Each row has a class, written after it.
[  4  -9  34   7  -9  26 -28  10 -19  -4 -19  21  23 -10 -21  28  14  12
   6 -10  25   6 -14  -1  50  23 -27  10   3  -6  -1   1  11]
fef
[-27  27   8 -26  -4  27   2  17  12 -23  15 -55 -40  31  47 -29  11 -31
  42 -16  19  35 -37   8 -31  13  -1 -10  17 -17 -12  27 -16]
vil
[-19 -15  10 -39  24 -20 -33 -26 -25 -11  17 -66 -19  33  -7  13   9 -23
  10  24  17 -24  -1  -3 -19  45 -18 -19  14 -37  15   9   1]
zopa
[ 11  35 -25  -9  18  14 -14  63  -6  19 -10 -13  27  39 -23 -25  -7  -9
  -9  -1 -32  12  24  19 -38 -19  36  -6  -3  -9  17   1  28]
Kupev
[-35 -10   4 -23 -54 100  20  -6 -36  17 -17 -42 -44 -47   6   2   7 -10
 -31 -26  39  21 -42 -32  28   2  11  22   3 -31   2  43  -8]
zopa
[ 10  -5  14 -12  18  11  57 -60   2  -8 -45   4  30 -30  -2  21   0  20
  13  -3  55  22  25   4  -3  -5  17 -13   6  -9  68 -19  17]
tunum
[  6   7  24 -31 -26  -8  43  39 -31 -12  13 -24  16  34 -21 -17  -9 -11
   3 -53  15 -35  50  53 -65  50 -22 -46  31   8 -24  25  13]
Dak
[ 20  -9  -1 -18  -1  57 -17 -10  -7  10 -34 -18  18   0  -1  -9 -20  -4
 -43   6   8   1  21 -14  -7  11 -49 -24  17 -23  -8  34  77]
duf
[-23 -24  -5 -11  15  66  -7 -12  20  38 -60  28  14 -58 -18  62 -19  47
 -31  30  52 -13  20  57  19 -32 -22   3   9  31  46 -18  34]
vil
[ 52  -1  11  -6  20 -18  44  56  25  -3 -10  -9 -18  26  -4  -5   9  38
  13  39 -34  -9  38 -15  68  80 -14  17  -9   8  12 -60 -20]
duf
[ 19 -37  22   8  31   0  -3 -13  17 -36  27   9  -2  -9 -34  23   0  13
 -37  -6  27   4  10 -20   4   8  -3  12   2  -1  -7  -7   7]
Kupev
[ 13  -7  42 -49  28  -7   4 -17  -4   7 -22  16  18  20 -22  32 -37  32
   4  24   5 -52   8  -6 -17  17 -14 -23   4  12  17   1  -8]
sakid
[ -3 -17 -49  11  10 -75 -13 -35  11 -15  18  13  19 -38   6  37  21 -45
 -42  -8 -21 -26   9  41  -7 -73  38  -5  19  36 -16  -4 -37]
gele
[ -9 -16 -30 -15 -47   7 -23  -7 -54  22 -14 -19  17 -31   3  -6  -3 -33
 -33 -10 -44 -29 -26  16  22 -43 -21 -30  29 -15  -6  46  14]
fofo
[  1   7 -20  22 -16 -29  26   1  -2   1  49 -17 -44  -3  11  45  55 -20
  29  12  17  22 -13 -13  18  17  32  24   5 -40 -11   6 -38]
zopa
[-22 -19 -39 -14  11 -10  -7  -6  36 -19  34 -29   3  56  17   7  35  -9
  44   4 -35  32  26  43  34  34 -13  36   8  -2  62 -48 -54]
vir
[ -3  31 -48  52 -26 -76 -25   0  -6 -23  21  34   0   8 -22  41  -1  -4
  -8  17 -34  36 -20  30 -20   7   4   1 -28  30   5 -22  26]
Kupev
[-24 -10  13 -33 -32  22  -5  33 -49 -10 -18  16 -29 -28 -17   3   6  23
  -1 -23   2 -24 -60  -3 -66 -62  68 -20 -11 -76 -36  38  21]
tunum
[-13   2  55 -34  15 -12  15 -13   9 -31 -15  -2  -7   7 -24  57  -9  16
  19 -16  27   2  10  11 -40  58 -36  10 -10  28  -4 -23 -14]
zopa
[-15  39  -5  13   3  31   9   6   1  -7  -7 -43 -24   8 -27 -13   4   8
 -26  32   4  -5 -37 -26   1  -1  -7   2 -13  12  44  -9  11]
gele
[ 33  -7  25  37  18   3  35 -23  25  -3   3  17 -13 -38  -9  10  -9  44
   1  29 -12   5  24 -40  74  23 -18  14 -10  15  -7 -11 -16]
fef
[-21  -7  28 -57  58  14  19  15  20 -22  -9 -47 -22  37   0 -22  -2  -6
  24  27  12  14  23  17 -45  21 -17  28 -35  22  43 -10 -50]
tunum
[ 20   7  18  37  -9 -85 -20   6 -42  -6  30 -19  -1  42 -28 -12   2 -16
   4  20 -58 -49 -24 -45  18  36  15 -11  16  -5   1   9  24]
zopa
[-11  -4 -44 -10 -64   7 -24 -16 -48  14 -11 -19 -44 -27 -32  22   2 -14
 -28  14 -11 -10 -22 -20  45  12 -24  16 -44 -38 -17   4 -41]
debi
[ 14   4  33 -22  16   5  -6  -7 -11 -19 -12   3  36 -12  -8   6  -9  -6
 -36   1   5   3  10   9 -32  -1 -26 -32   1  25  13  30  46]
duf
[ 26  79 -21  87 -11 -34  12   2 -12  38 -11  51  59 -17 -15  41  21 -21
   0   3 -10  50  59   2 -23   0  34   3 -44   3  17   1  63]
zopa
[ 24  -5  -7  -5  -8 -42   6   9 -18  14  19 -31  11  -1 -14  19  -6 -24
  -5 -19 -10   6  48   6  15  49  -2  -1   0  30  14 -35   9]
vir
[ 22 -25  20  36  28 -84  28 -16  13 -72  29  10  -6  18 -18   3  33  11
  32   8   2  20 -27  -7  15  39 -13  14   3   8  36 -34  10]
sakid
[ 54  42 -35  42 -46 -45  50  34 -18  20   9   8   5  17   1   0  19  23
  23  -8 -75  -6   0 -32  17  -6  53 -30  26 -51 -13  -9  46]
duf
[ -6  -8  26  27  35  64  50  -7  23  -2  12 -19 -25  24  20 -54  -6  43
   4   8  39  -5  26 -26  14   8  25  -2  20 -39  -4  15  14]
vil
[ -1  -8 -18  -5 -12  32 -11  13 -11   0  -8 -23   1   4  -1 -15   6 -20
 -30 -15  15  -4  -6   5   2   8 -21  -8  13 -28   1   1  27]
Kupev
[ 41  -5 -42  27 -23  46 -12 -29  52  61 -44  24  35 -13  -3  19   2 -14
  -3  13  -6  38  34 -59  86  18 -60  56 -41 -13  54 -67  -1]
Dak
[-16  11 -65  -3  -4 -46  21 -22  -8  34   1 -19 -29  58 -15   1  10  -9
  35  51 -30 -14   3  -4 -11  -3  45  33 -22 -30  58  -3 -64]
debi
[-11  17 -24  63  -5  33  24  19  10  -4  -6  39  -7   4  -4  42  43  42
 -27  57 -13 -11 -27  23  68 -49  22  13   5   2  18 -13  22]
gele
[-24   6   5 -23  26  -5   7  36 -24  25  -3  33  -8  46 -40 -32  17  24
   3  38  48 -24 -54 -17 -65 -33  64  17  -1 -53  28  31 -16]
zopa
[ 22 -35  36 -27 -21  21  20   7 -22 -30  -8  27 -11 -43  -7  33 -16 -13
 -70 -15  35 -27 -15  10 -27  -2   5 -27  22  13 -54  71  44]
sakid
[ 27   4   9  47  10 -53   4 -29  44 -12  37  -2 -18  28  -6  64 -17  11
  37  11 -43  -4  63 -27  54  92  -8  30   1  52 -16 -42 -52]
gele
[-54  29 -54  -5 -34 -17 -24   1 -39  -4 -47  14   0  21  -3  17   1 -12
   7  13  22   5 -63  73 -96 -55  35 -18   8 -19  23  27  61]
tunum
[ 22  16 -23  22 -25 -48  26 -25   8 -40   8 -22 -24  26 -23  14  25  12
   4   6 -34   2 -45 -49  -6  18  15   4  -4 -42  24 -18  18]
duf
[-20  13  14 -23 -38  14  44   3 -16 -11 -19 -10  -9 -30  25  29  22 -29
  -8 -36 -50   6 -29  13 -48 -42   9 -18 -17  13   1  29   7]
gele
[ -4  -4 -37   7 -47 -16  15  15 -46  -4 -13  15 -21 -37  -6 -56 -17  19
 -32 -15 -21 -55 -67   1  -5 -98  63 -38  54 -43 -55  37  19]
tunum
[-45 -11 -11 -27  69  24 -12   7  60  -6  11   8  15  26  24 -19  14  15
  22  16  43  27  19  70 -34 -33   5  18   8  20  50 -35 -45]
vil
[-11  14  -3   8   2  12 -12 -11  51   1  23 -13 -31  11  31 -14   4 -16
 -15  27  42   0 -26 -22  10  35 -44  17 -21   9  17 -46 -33]
vil
[ 36 -34  15   6 -32  26  27 -21 -31  -3 -30   1  -3   4   6  26  -3 -11
 -18  28 -14   0  18 -24  67  72 -14 -11  14 -25   4  60  40]
fofo
[ 17  -9   7  -2  -6 -42 -27   6  20 -22 -23   5  -1 -51 -12  10   4 -28
  20 -48  16  12 -10   3 -81  25 -22  -7  -3 -23   0 -49  67]
debi
[ -5  18 -21  46  14 -77  27 -11  10 -17  15  15   7  19  15  34  15   2
  42  38 -64  30  18  55  19   2  17  11  -2  64  33   0 -10]
fef
[ 20 -15 -66  41  32 -77  22  11  21 -17   0  22 -10 -29  -4   0  17  47
  19  32 -71  35  22  23  53 -46  55  24  -5   6   1 -55 -11]
duf
[ 23  12 -36  30  45 -34 -21  -9  48  20  -4  26  24  18 -17   7  -6  17
  20  15  21  34  46 -14 -33  29  48  24 -19 -27  28 -69  26]
fef
[ -3 -40  13  -6  15 -20  17  -4  -6   8  18 -21  19  36  -6  -1 -23  -3
 -15 -19  -8 -28  53  36  18  13 -51  -6  42  63  -7 -11  -5]
vil
[ 29  45  20  40 -11 -75  53  19   8 -24  46 -20 -10  35 -14   2   4   7
  56 -25 -50  17  37 -12 -17  82  13   1  -6  25  -3 -19 -23]
fef
[-20 -22  13   5 -45  54   3 -10 -10  -7  24  -1 -34 -27   6   5   6  14
  -2  -5  -3  37 -21 -22  13  53  -9  11 -25 -26  21  29   3]
fef
[  3 -27  12  -9 -32  12 -34  41 -13  -5  33 -24 -43  10  24 -23   1 -17
  -9  -6 -18 -24 -36 -18  63  20 -34  -4  27 -11 -66  12 -25]
vil
[-47  23  -9 -47  12 -21   0  -9  -2  -3 -33  -3   1  -4  29   4  -7 -11
  15   7  -7  30 -19  47 -88 -16  -6  -3 -46  35  39  -7  -9]
duf
[-15  25 -22  20  -8 -91  51  -2   7 -30  31 -20  -9  30  11 -27  22 -31
  34 -20 -37  -9  -5  35 -43  24  12   7  -2  32  42 -10 -65]
Kupev
[  5  27 -30  16 -64 -17   6   3 -35  22  -7 -31 -17  -8   9  40  -1 -32
  -2 -23 -20  -2 -19   4   9   4  -9 -13  22   5 -43  15  30]
fef
[ 11  -6  14   0 -30  28  19 -20 -12  -1 -30   0  16  -8  -8  22  -3 -15
 -12   0  27  18  19  11  22  42 -77  -7 -13  21  21  11  38]
Dak
[ 25 -31  19   3 -14 -27   9  -3 -12  -5  -9   7  39 -19  19   4   9 -37
  12 -16 -45   1   9  18  60 -11 -21  -6  25  49  23  18   3]
Dak
[ 13 -32  67 -52  49   2  22  -4  20 -25 -47  27   3 -48 -22  39 -19  13
 -14   1  83  15  12   8 -42  53 -35  16 -39  49  28 -28   8]
sakid
[ 64   4  -3  64 -37 -37  50  15 -23 -14  20   1   4 -18 -25  29  21   5
 -21 -28 -49  -7  25 -43  52  25  40  -6  -1 -24 -17 -16  51]
sakid
[-17 -23   4 -20 -39  32  -7  12 -32  11 -18   2  10 -17  13  -8  -3 -39
  -6 -47   9  -9 -12  33 -27  -6 -40 -11  37  -2 -20  72  11]
Kupev
[ 22 -32  11 -11  24  22   8 -28  30 -34  -6 -12  13 -33 -10  25  19  21
   6 -14  16  26  32   6  42  14 -44  -3  17 -24  15 -40  24]
vir
[ 10  79 -62  87 -29  -6  43   5   9 -36  -2  21   7  70  -2  -2  29   4
  -7 -20   7  29  30  25 -61   3  50 -23  28 -86 -77  10  95]
zopa
[ 17  34 -11  10 -47  22  84  15   0 -12   5  -6 -18   6   6  -4  10  15
  10 -38   4  18   6  -2 -45  24  13 -29  25 -54 -30  11  31]
fofo
[  8 -32   5  -3  19  -6 -18 -26  26   1  13  -6   0 -23  -2  12  -9  -3
 -24   6  29  -6  29 -17  68  49 -31  28  13  28   1 -53 -45]
zopa
[ -35   52  -10    9   10   27   -1   37   21  -12   36  -23  -41   61
   -1   -7   40  -34   -6   32   39   26  -19    2 -114   30   -1   15
  -52  -31   16   27    9]
gele
[ 17 -18  -8 -36 -30  16 -44  13 -28  18  17 -57 -28   9  18 -11  -5 -56
  -8 -12  -2  -8 -15 -37  30  26  -9  -8  23 -34 -31   2   3]
debi
[ 23 -10 -13  41 -14  -3  17 -50  47  -8  37 -36 -24  13   6  46  11 -10
  22  -8  -2  28  33 -37  41  56 -48  21  13 -10   5 -21  -3]
vil
[ -6  12  38 -48  31   3  -8   3   2 -18  -2  -4   9   9   5  12 -11 -26
 -23   5  26 -17   6  18 -82   8 -20 -22 -30  15  -4  23   6]
sakid
[-37 -10  31 -39   1  56  28  39  -7  -4  42  -6 -39  36  53 -39 -14  21
   7   7 -15 -18 -34  23 -26 -23   1 -32  39  -5 -34  52 -17]
Kupev
[ 30 -16 -67  59 -15 -46  -1  32  -6   2   5 -34  -4   6  20 -36  47 -42
 -10  -1 -74  12  -9 -23  84 -12  39  19  19 -21  12 -53  32]
gele
[ 15   8   5  36 -55  -5 -18 -22   4  -1  28  -9  -4 -52  43  49  -7 -26
  26 -46 -35   9   8 -10  63  34 -23  -7  33  13 -54   0 -16]
fofo
[  8 -12   8   5   2  40  23   6  14  -9  -4 -27 -20 -27  -1 -34 -15   6
  -8  26 -31  12  15 -12  44  16 -19  19  -3  26  41  21 -15]
tunum
[-22 -20  10 -61 -15  43  22  27 -33  36 -30  -2 -13  21  14 -31 -11  15
 -13  -6  30 -39 -31  -6  -8  -7  44  -5  11 -32  10  -4  -5]
vir
[ -3 -10   9 -49  -6  24  34  -6  11  13 -22  -5 -13 -17 -18  11  -8   5
  -1 -19  56  23   8 -15 -40  23 -14  16 -43  -6  27 -39 -20]
Dak
[ 20 -10   0 -28   8 -36  35  -4  14  -4  -4   5  18 -18  -3  41   4   5
  -7 -17  -5 -34  43  38 -31   5  32 -15  28  17  11   0 -21]
duf
[-33 -44  13 -26 -24  31  -2  15 -26  -2 -15  34 -19  16   6  53  -1  10
  -9  -5  41   1  11  60  15  43 -12  24   5  18 -50  30 -27]
fef
